In the rows, zero is written as 128.
[111 148 104 160 143 143 142 116  45 107  72  93  20 137  63 157 148 127
 108 120 109 127 120 177 145 124  60 175  99 162 123 178 157  98 102 149
 197 139 136  92 128 114 108 125 103 106 165 164]	Z531
[159  90 100 159 129 142 126 137  91 110 122 114 126 168 139 159 144 119
 147 105 142 133 120 167 129 109  83 151 138 131  50 142 123 128 131 153
 132 165  81 100 118 153 131  84 152 106 160 116]	Z537
[145  98  84 161 144 141 146 127  79 122 130 108 103 172 146 158 138 150
 115 105 134 135 114 190 161  95  60 141  95 156  55 150 140 121 148 178
 146 176 110  87 126 151 106  90 136 108 163 112]	Z806
[120 140 142 166 149 143 127 133  67  93  71  95   4 142  60 136 150 107
 131 118 111 126 119 176 137 123  56 177 117 139 129 193 131  94  88 128
 181 131 127 106 127 115 123 101 117 109 186 181]	Z537
[135 111 112 152 137 146 115 138 122 121 110 126 132 163 150 165 147 117
 142  91 157 133 128 136 132 104 105 129 164 136  68 123 122 145 146 133
 132 162  75 100 114 163 152 103 135 144 148 103]	Z554
[151  45 143 164 163 117 153 161 134 112 138 115 169 145 119 148 125 174
 127 112 159  86 124 116 160 148  62  96 143 154 110 161 112 198 151 160
 119 167  95 121 112 144 105  64 137 131 121 119]	Z891
[149  67 138 192 149 118 153 153 103 114 137  88 171 162 132 132 112 178
 121 128 141  88 132 148 148 131  42 110 112 151 105 171 124 162 152 183
 152 186 104 101 115 147  88 108 128 113 135 128]	Z532
[153  84  99 151 135 140 119 129 112 114 135 134 104 160 149 163 159 110
 144 100 162 125 118 138 146 110 101 129 163 125  67 138 114 141 146 138
 131 146  88 115 124 154 139  89 154 132 151  86]	Z931
[111 102 134 139 140 141 108 122 107  90  88 124  22 128  59 145 146  88
 141 105 136 101 132 126 138 129  85 147 191 114 130 192 112 117  95 114
 163 112 107 137 137 115 136 110 125 113 162 144]	Z931
[118 114 151 133 156 143  87 137 115  88  55 133  64 143  92 151 151  96
 147 112 135 137 121 112 138 120 132 150 183 107 141 156 120 119 102  94
 126 102 113 127 131 117 150 108 130 155 156 159]	Z475
[140  90 105 143 137 160 108 142 139 117 113 120 120 161 147 164 166  98
 168  94 158 131 119 128 130 115  98 135 189 136  58 126 107 147 130 122
  95 142  77 129 122 160 154  78 142 145 165 111]	Z537
[100 117 136 134 143 140 102 113 116  99  72 127  51 137  69 151 142  92
 137 114 128 131 135 127 135 122 107 147 202 111 140 191 103 102  93 113
 139 108 105 133 134 109 155 119 112 121 151 160]	Z765
[136  74 121 181 140 124 149 134 111 124 113 103 183 162 118 139 135 162
 132 102 134 113 133 136 154 140  79 112 123 161 105 159 134 173 152 182
 136 186  94 107 128 125 105 109 121 116 127 122]	Z184
[121  96 103 161 135 133 133 130 102 131 130 115 132 153 146 162 127 116
 132  98 140 137 123 167 132  97  61 135 130 156  69 134 120 139 142 152
 141 161  91 110 118 149 147  97 138 116 150 113]	Z595
[135 114  96 166 129 140 131 133 114 128 102 107 141 176 168 165 127 120
 132  82 142 140 131 159 145 107 100 129 135 157  79 139 107 150 141 165
 130 156  91 103 117 156 150 106 139 116 153  99]	Z806
[141  77 107 145 130 143 108 123 143 116 127 140 125 146 161 154 157  96
 145  97 162 123 123 126 135 114 115 123 191 116  78 129 102 153 136 118
 115 133  86 132 127 160 158  80 151 140 147  84]	Z931
[128  61 134 156 174 129 117 161 186 115 121 128 143 128 102 140 141 156
 165 113 181  84 131  66 123 135 100 102 204 136  98 136  99 202 146 108
  90 158  91 145 108 156 127  98 129 165 124 112]	Z554
[142  76 108 142 140 141 113 126 147 128 136 130 128 146 157 164 160 121
 137 109 167 132 121 121 135 109 108 128 181 128  78 118 124 150 135 126
 105 146  83 122 118 164 148  86 142 143 146  95]	Z531
[121  99  94 163 127 143 138 138  75 129 115 110 126 167 147 173 128 113
 130  92 131 138 122 178 151  97  63 135 117 170  70 141 114 135 137 170
 145 161  93  86 120 142 133  82 130 124 152 116]	Z595
[142 116  98 160 132 131 132 123  97 135 128 115 104 168 156 154 125 131
 115  93 133 134 123 179 142 107  86 138 107 156  74 140 123 138 147 178
 158 165  99  86 118 150 130  87 141 112 164 104]	Z806
[124  96 118 157 136 144 134 132  94 121 128 119 133 157 148 167 127 114
 135 100 143 131 124 167 140 107  80 133 145 156  60 136 114 135 133 169
 131 165  79 105 117 147 146  95 132 126 140 112]	Z595
[124  78 110 126 141 139  87 127 185 113 140 157 136 134 173 157 163 101
 155  95 177 134 122 108 142 112 130 117 224 114  77 120  96 157 121 101
  79 132  87 134 119 172 180  75 134 161 137  96]	Z256
[131 104 110 157 138 138 132 150 112 125 123 113 127 160 155 179 155 121
 131  90 151 138 115 156 155 120  91 128 144 149  71 137 107 135 152 149
 128 145  96 101 117 155 138  95 149 126 153 104]	Z891
[142  61 144 154 155 120 127 147 159 105 122 116 177 135 123 126 124 160
 143 133 156  98 126  86 134 143  96 104 177 139 102 148  87 205 148 143
 104 158  91 144 113 148 138  77 133 147 121 107]	Z765
[122  88 101 159 139 144 120 140  93 112 106 117 140 157 151 168 134 126
 152  88 144 135 126 140 135  96  73 127 163 161  70 123 130 136 143 145
 140 145  93  99 126 158 160 103 142 135 151 114]	Z475
[142  27 128 160 171 129 119 153 144 106 126 131 184 143 124 136 140 173
 166 122 173  94 124  89 139 135  76 105 179 133  86 140 123 209 154 137
 101 165  88 135 124 150 119  83 134 146 118 118]	Z475
[126  99 103 153 147 144 123 139 136 125 122 135 123 154 163 158 131 115
 131  81 155 133 128 147 137 107 101 134 168 137  61 138 105 140 142 142
 109 140  88 125 119 157 159  93 140 141 155  98]	Z806
[142  37 142 145 148 128 135 156 151 107 127 127 164 144 141 140 133 167
 144 123 173  97 125  88 144 139  72 100 154 156  93 136 115 218 141 144
 102 158  96 136 118 154 128  88 131 147 116 123]	Z819
[154  54 134 184 158 118 155 149 104 122 143  93 168 168 127 134 148 196
 120 126 162 100 121 147 160 128  60 121  99 147  87 162 136 167 152 168
 130 191 104 110 128 147  82 115 128 116 127 124]	Z532
[153  54 126 168 140 117 149 134 111 107 116  91 124 142 107 127 155 188
 138 128 160  96 120 132 158 133  54 110 110 162 102 158 119 187 147 158
 137 184 118 125 132 145  94 110 140 117 133 105]	Z931
[154  47 115 173 160 136 147 146 135 106 124  95 141 150 132 130 155 193
 135 147 165 106 117 122 150 131  54 115 106 152  83 148 135 195 147 159
 121 192 123 113 124 153  89 102 124 136 127 127]	Z819
[150  42 132 166 166 119 136 132 168 105 139 125 165 139 115 133 122 149
 137 128 154 104 128  99 135 132  93 104 191 124 108 164 108 198 138 140
 108 166  91 140 114 148 128  83 132 140 124 109]	Z765
[156  55 132 169 152 120 133 147 153 108 128 125 180 138 120 141 121 148
 142 108 158  95 136  96 129 147  88 105 174 144 101 149 110 194 142 155
 108 174  94 129 118 142 124  92 127 137 119 122]	Z184
[131  98 105 143 128 147 113 128 115 115 105 134 115 154 148 168 153  99
 137  85 152 132 114 130 137 117 119 132 172 142  73 123 109 150 144 140
 120 132  83 122 121 155 153  96 155 139 153  84]	Z931
[133  62 127 178 145 111 165 152  95 131 130  88 152 155 107 137 117 187
 127 114 145  99 127 146 159 124  41 110  85 177 100 157 118 190 151 177
 145 194 104 115 128 124  91 100 127 112 128 129]	Z595
[104 128 133 151 151 147 119 107  67  99  72 106  39 154  66 150 159 118
 114 128 118 130 123 161 143 124  68 158 139 147 119 192 120 108 109 152
 185 134 119 103 128 109 125  98 109 118 164 169]	Z765
[110 108 140 147 154 153 102 120 116  98  64 131  50 130  76 156 145  95
 125 116 131 118 129 130 141 131 107 151 202 114 134 174 113 113  93 125
 145 107 110 133 126 120 142 107 110 132 152 158]	Z531
[159  61 135 170 156 122 154 159 129 115 127 105 164 134 124 136 129 187
 117 133 165  91 124 106 148 147  82 111 123 159 100 140 115 203 145 158
 124 170 113 135 118 144 104  85 132 146 124 119]	Z531
[125  82 100 140 144 143 112 131 139 111 139 137 127 136 168 162 152 124
 149 106 170 131 109 133 143 116 116 134 180 121  45 126 121 145 135 132
 104 156  91 126 120 159 149  86 134 147 142 103]	Z256
[146  85 109 130 143 145 118 145 148 123 139 142 143 152 155 175 160 100
 148  95 168 128 121 119 140 120 111 114 189 128  71 126 112 143 144 126
  99 136  84 128 114 158 157  86 154 145 143 102]	Z891
[151  60 122 175 145 124 149 155 118 102 101  91 153 150 101 132 132 173
 149 111 151  99 126 137 144 132  63 118 128 147  95 161 109 193 145 156
 110 186  99 129 123 140  92 110 140 117 140 128]	Z537
[144  25 122 142 161 135 115 147 192 110 130 158 166 143 139 146 144 131
 163 111 177  87 128  67 142 141 105  98 229 123  90 134 109 214 129 110
  68 145  78 146 109 159 150  78 129 162 105 108]	Z819
[146  50 144 173 167 128 135 153 156 108 133 124 185 148 119 143 110 159
 135 123 161  92 136  95 128 132  78 100 166 136 105 158 120 204 148 146
 129 177  84 125 107 149 109  77 127 141 127 125]	Z554
[103 126 114 141 158 141 121 116  91 104  76 107  32 137  53 146 147 120
 122 122 124 119 123 158 140 119  72 167 158 111 117 187 138 109 113 128
 161 128 118 129 136 111 130 135 105 118 154 146]	Z765
[137  25 119 174 159 125 138 163 122 106 120 111 173 143 113 142 105 176
 153 117 155  89 128 103 144 129  57 104 159 148  91 155 122 202 153 160
 128 174 105 122 122 132 103 106 136 130 118 127]	Z475
[144  36 140 169 159 119 131 141 153 115 126 132 177 144 125 139 126 159
 135 102 154  94 126 101 149 140  93 106 174 145  93 144 109 201 146 147
 106 164  92 128 119 143 121  68 125 142 113 119]	Z184
[133  99 118 155 130 138 126 137 112 117 120 127 149 153 154 165 120 126
 125  95 148 136 130 151 125 109 110 133 152 135  65 125 127 140 138 149
 139 164  75  98 116 158 146 108 139 124 142 104]	Z554
[109 140 136 155 156 138 134 126  67  99  76 114  25 145  80 143 119 126
 118 112 113 120 122 165 152 128  67 162 115 158 111 192 134 106 104 149
 182 130 126 111 121 114 131 106 109 110 162 170]	Z806
[165  32 147 158 164 130 125 161 166  96 133 117 146 145 109 126 124 157
 159 123 166  81 125  93 139 135  85 105 172 120  92 153 101 215 144 140
  97 169  80 145 116 150  98  61 147 143 142 120]	Z537
[107 119 138 155 149 125 140 145  78  94  88 108  32 133  70 156 159 106
 124 110 116 123 120 174 151 141  49 157 143 134 133 191 126 103 103 130
 173 124 126 110 131 109 126 115 117 102 156 155]	Z891
[105 105 132 138 152 139 105 135 102  89  78 133  63 143  77 153 152  86
 137  96 133 112 131 138 135 121  95 152 198 106 131 177 119 102 100 109
 126 109  97 133 130 121 143 120 110 134 150 153]	Z532
[149  68 131 182 159 118 156 135 110 116 127  93 165 160 120 132 133 188
 113 136 144 104 120 138 152 128  60 117 115 153  98 158 116 191 154 171
 147 183 112 110 119 144 100  89 129 121 125 116]	Z765
[117 114 134 128 148 138  97 120 122 100  86 148  65 136  72 142 161  78
 135 105 127 115 133 124 136 124 109 148 196  99 137 170 116  93 102 110
 120 107 115 135 134 100 154 102 115 133 139 156]	Z184
[136  60 139 157 149 121 133 153 156 114 107 118 180 134 109 136 128 170
 154 105 173  94 136  91 130 131  95 101 170 150 110 141 102 205 141 137
  92 174  87 130 115 157 122 120 132 135 114 113]	Z554
[111 108 124 154 147 137 127 112  58  88  66 119  32 148  66 152 180 117
 125 114 128 129 120 175 149 122  58 162 139 134 119 185 132 101 106 139
 164 124 123 120 145 117 123 123 118 105 152 141]	Z931
[133  90  84 127 123 148 114 128 132 129 124 118  97 144 155 154 167 119
 141  94 162 131 119 146 134 103  81 142 151 138  60 121 125 144 143 128
 111 154  97 110 123 164 151 104 135 143 156 102]	Z819
[ 99 104 140 147 153 140 101 118 106  86  85 137  40 138 100 152 162 106
 143 117 133 139 118 148 155 129 104 150 185 109 126 179 120 102  93 127
 139 124 108 120 128 117 138  97 109 124 149 152]	Z256
[107 120 136 148 145 139 113 123 103  92  74 117  26 128  70 149 150  87
 138 107 121 109 132 132 138 132  88 151 193 136 133 174 110 122  95 127
 162 117 106 120 120 119 149  98 110 130 156 145]	Z531
[135  87 108 159 133 138 122 112 111 128 130 131 144 150 144 156 154 124
 124  89 145 140 125 167 137 110  89 143 152 143  48 139 129 123 139 157
 135 166  92  99 131 154 145 102 130 119 144 118]	Z184
[102 121 131 167 146 141 127 111  61  91  68  99  34 138  91 146 154 150
 124 120 132 129 119 186 162 127  52 166 120 146 101 197 135  98  93 144
 185 153 133 102 131 125 118 119  99 100 155 177]	Z256
[126  89 125 140 149 134 108 144 150 116 136 152 134 150 147 164 158  97
 155 100 156 136 127 115 130  99 116 116 205 132  79 112 107 134 133 111
 108 130  88 119 113 160 179  85 138 157 134  95]	Z554
[119  80 113 124 141 143 106 145 170 128 136 160 162 137 145 161 141  77
 149  84 167 127 134 110 130 104 133 111 214 128  93 113  75 162 128 116
  63 122  81 146 119 149 176  87 139 167 130  96]	Z595
[148  29 140 157 169 129 112 150 177 109 139 137 197 151 135 147 130 140
 153 118 172  87 128  84 130 138  96  97 211 124 103 145 106 205 143 139
  83 151  73 140 107 168 121  80 131 150 121 108]	Z532
[108 123 114 156 141 147 126 124  77  91  74 106  27 137  85 148 152 118
 111 116 117 118 118 176 160 128  60 165 128 140 106 187 132 110  99 133
 171 139 129  98 132 121 127 106 105 109 165 169]	Z819
[ 89 137 126 160 154 148 126 123  66 107  68 105  54 146  66 159 135 116
 122 110 118 125 123 169 144 122  57 160 124 160 125 181 127 116 102 152
 160 141 111 102 132 114 120 111  94 113 150 170]	Z595
[142  94 110 125 138 145  98 114 164 128 124 151 164 147 150 161 133  94
 135  88 164 122 132 109 127 111 147 114 221 118  91 126  87 166 140 131
  90 137  68 130 114 162 178  74 139 165 142  96]	Z765
[106  92 137 122 144 142 115 129 100  90  84 127  38 135  86 155 159 109
 134 110 141 101 120 136 146 128  85 158 186 118  95 159 124 125  96 106
 139 124 105 131 131 117 150 101 104 138 138 159]	Z819
[155  20 110 162 163 126 132 142 149 111 132 124 143 148 123 140 138 175
 140 123 169  89 121 113 146 133  63 113 159 128  87 151 125 210 151 146
 110 176  95 124 107 149 104  78 129 131 119 116]	Z819
[106 121 139 143 135 142 120 141  81  92  58  99  29 137  49 139 150  99
 148 106 112 122 126 155 133 119  71 168 154 132 124 184 105  95  92 120
 148 116 125 128 134 105 130 123 121 109 169 173]	Z537
[123  45 128 165 166 129 131 142 163 110 133 115 172 130 137 128 154 183
 154 128 176  99 116 110 147 144  81 111 166 133  85 149 110 203 149 152
  85 179 100 140 118 156 104  89 121 143 119 105]	Z256
[103  93 132 131 140 141 106 130 128  90  88 133  27 135  89 144 158  81
 139 109 129 136 127 131 147 113  96 145 182 102 153 177 124 112  95  99
 131 106 112 130 134 110 146 115 116 129 159 156]	Z819
[145 101 104 168 146 146 122 134  91 121 123 125 106 171 160 162 142 122
 139  98 133 139 119 156 151 105  83 132 150 151  62 129 138 125 145 148
 160 159 105  84 124 151 146  93 140 147 155 119]	Z475
[141  33 131 166 149 118 131 145 148 106 126 133 155 134 120 144 118 154
 144 110 168  81 127  95 152 143  69 102 181 143  96 171 106 205 136 136
 115 151  85 142 117 147 132  78 144 124 123 102]	Z931
[131  92 117 149 131 143 107 141 115 115 113 123 145 160 160 166 151 113
 144  88 159 131 124 147 138 115 107 131 172 141  76 139 106 128 136 149
 101 147  69 102 116 170 148  99 140 142 159 102]	Z532
[149  95 106 179 138 142 138 124  63 111 134 100 120 180 152 153 136 141
 115 113 116 130 119 197 163 102  52 132 108 152  71 158 148  99 145 180
 179 175  96  70 118 163 108  86 130 107 166 120]	Z532
[162  80 143 178 153 120 168 169  98 107 128  75 136 153  99 118 133 191
 124 130 138  90 117 142 153 135  52 122  75 173  95 147 111 190 147 171
 142 189 129 113 126 138  77  84 138 128 144 136]	Z537
[150  33 149 175 156 119 136 137 144  98 130 131 158 142 125 141 115 160
 140 118 160  90 124 100 154 144  82  97 176 142  99 166 111 208 141 143
 130 161  84 138 115 153 115  79 144 128 127 109]	Z931
[147  69 106 141 132 136 108 128 147 110 136 148 102 141 152 152 159  96
 152 104 163 126 120 126 137 110 112 122 195 112  85 133 108 140 129 118
 105 135  90 127 123 158 156  96 161 136 146  75]	Z931
[129  92 147 137 158 143 112 140 138  99 102 140  76 144  91 162 151  80
 140 107 141 112 135 123 152 135 105 130 206  99 139 186 110 118  92 106
 135 103 100 133 129 123 148  77 124 132 149 152]	Z891
[161  33 132 157 155 125 145 155 135  97 128 126 168 149 139 136 122 171
 125 124 157  87 121 104 152 140  70 103 138 153  95 139 120 222 146 161
 113 169  98 123 108 152 119  59 133 142 113 115]	Z819
[106 150 132 158 142 135 128 111  45  82  69  89   9 153  90 139 167 139
 124 130 110 136 108 175 158 126  65 171  87 155 106 181 144 103 105 143
 202 153 137  88 123 112 109  97 105 108 160 171]	Z256
[141  60 121 188 161 118 149 144 112 102 124 101 138 144 126 136 135 193
 127 123 152 110 113 143 165 142  65 118 115 152  95 166 125 189 147 173
 143 193 114 111 114 142  90  87 123 122 133 123]	Z256
[144 103 104 168 128 138 141 122  88 125 113 109 157 155 164 165 144 133
 121 108 146 138 122 166 139 108 107 140 126 152  69 118 128 138 136 169
 143 159  94 101 120 161 145  99 139 118 141  99]	Z531
[138  78 135 173 148 118 150 146 122 108 121  88 156 140 119 119 120 180
 132 130 145  86 128 122 147 134  64 107 131 156  99 156  90 199 155 166
 139 178 109 122 121 147 111  90 131 131 132 110]	Z765
[149  41 134 159 160 119 131 147 149  99 135 126 157 136 127 131 138 172
 152 124 172  92 121 100 146 145  85 108 162 134  97 155 111 209 139 149
 111 180  96 128 104 150 104  74 131 144 123 116]	Z256
[150  70 142 183 160 123 155 153 131  99 128 103 169 143 114 135 110 177
 138 127 149  96 135 113 138 122  54  97 133 166 108 159 122 181 144 160
 136 189 108 108 109 161 104  97 130 127 128 127]	Z554
[136  76  84 136 139 143 105 136 165 126 133 142 118 131 138 157 171  93
 147  98 160 135 130 118 135 102 113 123 211 121  89 123 101 135 127 112
  93 128 100 127 124 158 165  92 135 160 146  89]	Z531
[143  94 125 151 126 140 109 146 126 115 102 118 137 162 153 160 138  97
 149  89 146 145 120 148 129 106 117 144 168 122  71 128 101 138 128 131
 108 140  76 116 116 154 162  91 154 132 161 106]	Z537
[143  36 135 169 164 129 143 162 149 111 127 124 186 151 127 151 118 160
 144 109 157  87 134 107 157 149  59  83 170 146 118 167 108 209 154 163
 119 157  81 124 109 152 105  63 135 131 126 113]	Z891
[139  90 120 158 137 134 111 126 105 129 129 120 124 157 160 157 155 130
 145  98 153 136 116 154 133 112  90 144 158 134  63 126 126 142 146 132
 143 164  88  92 127 157 142  90 139 137 156 117]	Z475
[149  62 137 176 152 124 152 154 111 107 114  90 154 152 104 126 145 180
 144 121 154 104 120 135 138 132  58 124 112 150 101 155 114 188 148 159
 111 188 100 127 124 137  85  97 137 121 141 135]	Z537
[135  37 123 164 153 114 144 152 133 106 122 106 170 143 126 143 125 188
 137 114 162 106 116 118 165 132  69 114 138 149  78 161 121 201 147 156
 116 179 105 130 113 142 106  91 127 130 119 116]	Z256
[128 100  96 171 136 147 123 135 112 106 110 114 127 147 162 166 141 113
 118 104 138 143 118 153 152 105  94 128 149 151  91 131 118 141 132 155
 132 149  95  93 117 161 146  84 138 132 157  97]	Z531
[145  28 141 150 172 128 106 162 189 107 134 154 194 139 128 150 127 122
 169 107 175  78 133  71 130 142 103 100 251 114  94 153  98 191 130 114
  70 133  65 154 104 170 150  73 128 167 122 107]	Z532
[142  58 100 172 145 126 167 147  93 108 125 102 156 166 125 141 135 176
 120 120 135  95 125 146 164 129  33 111  99 167  97 153 141 196 157 181
 144 183 113 101 119 134  94  97 122 115 119 119]	Z819
[ 99 121 139 149 154 138 100 125  88  78  68 131  34 135  82 136 154 113
 136 120 127 112 116 136 151 142  91 156 167 122 124 183 115 120  98 126
 166 132 115 112 110 106 137  87 108 127 145 165]	Z256
[147  79 106 140 148 152  96 139 138 107 117 142 134 155 162 168 145 119
 149  90 169 126 122 100 135 110 129 121 190 136  67 110 112 165 137 112
 105 139  84 115 122 165 158  70 149 163 148 115]	Z475
